Below are the code and all the weights of a small trained network. Each question names an input and a class and asks about switching units off, where a switched-off unit gives its printed mean instead of its output.

import numpy as np


def w(rows, s, z=0):
    codes = np.array(rows[::2]) - 128.0
    scale = np.full(codes.shape[1], s)
    scale[-1] = z or s
    return codes * scale


def f(y):
    return np.maximum(y, 0)


def log_softmax(a):
    a = a - a.max(-1, keepdims=True)
    return a - np.log(np.exp(a).sum(-1, keepdims=True))


def net(x, mask):
    res = np.array(x, float).reshape(1, 7) / 4 @ E
    y = f(res @ A[0][:, :-1].T + A[0][:, -1])
    res = res + np.where(mask, y, B[0][:, -1]) @ B[0][:, :-1]
    return log_softmax(res[-1] @ U[:, :-1].T + U[:, -1])


A, B = {}, {}
E = w([
[140,63,135,11,54,113],'x0',
[138,230,21,71,102,198],'x1',
[139,139,123,141,110,117],'x2',
[133,128,126,130,124,127],'x3',
[108,157,121,81,207,1],'x4',
[132,130,124,132,125,128],'x5',
[126,122,129,127,133,131],'x6',
],0.0098)
A[0] = w([
[158,177,98,184,119,108,228],'N1',
[116,174,95,86,159,32,135],'N2',
[78,105,94,112,209,57,89],'N3',
[107,166,61,103,157,168,37],'N4',
[145,208,2,76,112,155,2],'N5',
[153,84,134,20,49,105,67],'N6',
],0.0095,0.0069)
B[0] = w([
[59,141,120,58,178,146,236],'N1',
[101,80,94,212,49,230,255],'N2',
[154,138,131,140,84,157,232],'N3',
[150,114,210,128,102,111,176],'N4',
[144,58,243,158,120,50,232],'N5',
[63,254,169,170,213,154,249],'N6',
],0.009,0.0078)
U = w([
[151,55,222,154,138,15,95],'0',
[70,107,100,107,131,132,243],'1',
[47,233,127,163,226,132,1],'2',
[123,99,79,187,5,232,24],'3',
[95,123,92,100,122,107,225],'4',
[99,123,98,101,127,112,191],'5',
[120,120,97,113,129,110,200],'6',
[216,93,1,77,164,21,43],'7',
],0.0089,0.0086)

Each question gives the input, the list of numbers given to net, and the class t.
The units are the neurons (one row each of A and B). Each row of codes is followed by its name. A weight is (code - 128) times the scale printed after its matrix; where a second scale follows, it is the last column's (A, B and U).
mask holds one flag per neuron, in row order. A switched-off neuron (its flag False) gives its mean, the last column of its row in B, instead of its output. The means were averaged over made-up inputs and are rounded, as every weight is.
A unit's drop is (log p(t) with every unit on - log p(t) with that unit switched off) / (log p(t) with every unit on - log p(t) with every unit switched off).
The circuit of an input: a set's keep is (log p(t) with only the set's units on - log p(t) with every unit switched off) / (log p(t) with every unit on - log p(t) with every unit switched off). Starting from all 6 units, units are removed one at a time, each time the one whose removal leaves the highest keep (on an exact tie, the one counted first), for as long as the keep stays at least 0.8.
circuit, biggest first: the units of the circuit, biggest drop first
most important unit: the unit with the biggest drop
k most important neurons: the k neurons with the biggest drops, biggest first
drop of u: that unit's drop, to one decimal
input [6,0,5,-3,4,3,-6], class 2: 2 most important neurons : N6, N5
input [-3,8,-5,-4,6,-6,0], class 0: circuit, biggest first : N5
input [-6,-2,-7,-7,5,1,-7], class 1: circuit, biggest first : N6, N2
input [-5,-2,-2,7,4,-4,0], class 4: circuit, biggest first : N6, N5
input [7,-6,-8,3,7,-6,-1], class 1: 3 most important neurons : N2, N5, N6
input [-5,-1,5,-7,-6,3,6], class 4: circuit, biggest first : N2, N6, N1
input [-5,-3,2,6,7,-1,-4], class 3: circuit, biggest first : N2, N3
input [-6,8,6,5,1,-8,4], class 0: 3 most important neurons : N5, N4, N6
input [0,-7,-7,4,8,-7,-2], class 3: 3 most important neurons : N2, N3, N5
input [-6,-2,7,-4,7,-1,4], class 1: 3 most important neurons : N6, N1, N2
input [6,-4,2,-6,8,0,-1], class 3: 2 most important neurons : N2, N3
input [3,3,4,-4,-6,-5,8], class 5: 2 most important neurons : N2, N3
input [-5,4,-6,8,5,7,-5], class 4: 2 most important neurons : N6, N1
input [0,5,4,8,-5,-7,8], class 4: circuit, biggest first : N2
input [7,-5,-2,1,-4,-4,-6], class 2: 3 most important neurons : N6, N5, N2
input [-2,7,6,7,2,7,3], class 0: 2 most important neurons : N5, N4
input [-2,-2,2,1,6,-1,-4], class 3: 4 most important neurons : N2, N3, N6, N5
input [-1,6,5,1,5,0,5], class 0: drop of N4 : 0.2
input [8,-6,0,-1,4,3,-7], class 2: drop of N6 : 0.8
input [-5,4,-2,2,-4,1,7], class 5: most important unit : N6
input [-5,-1,-8,6,4,-8,4], class 1: drop of N3 : 0.0
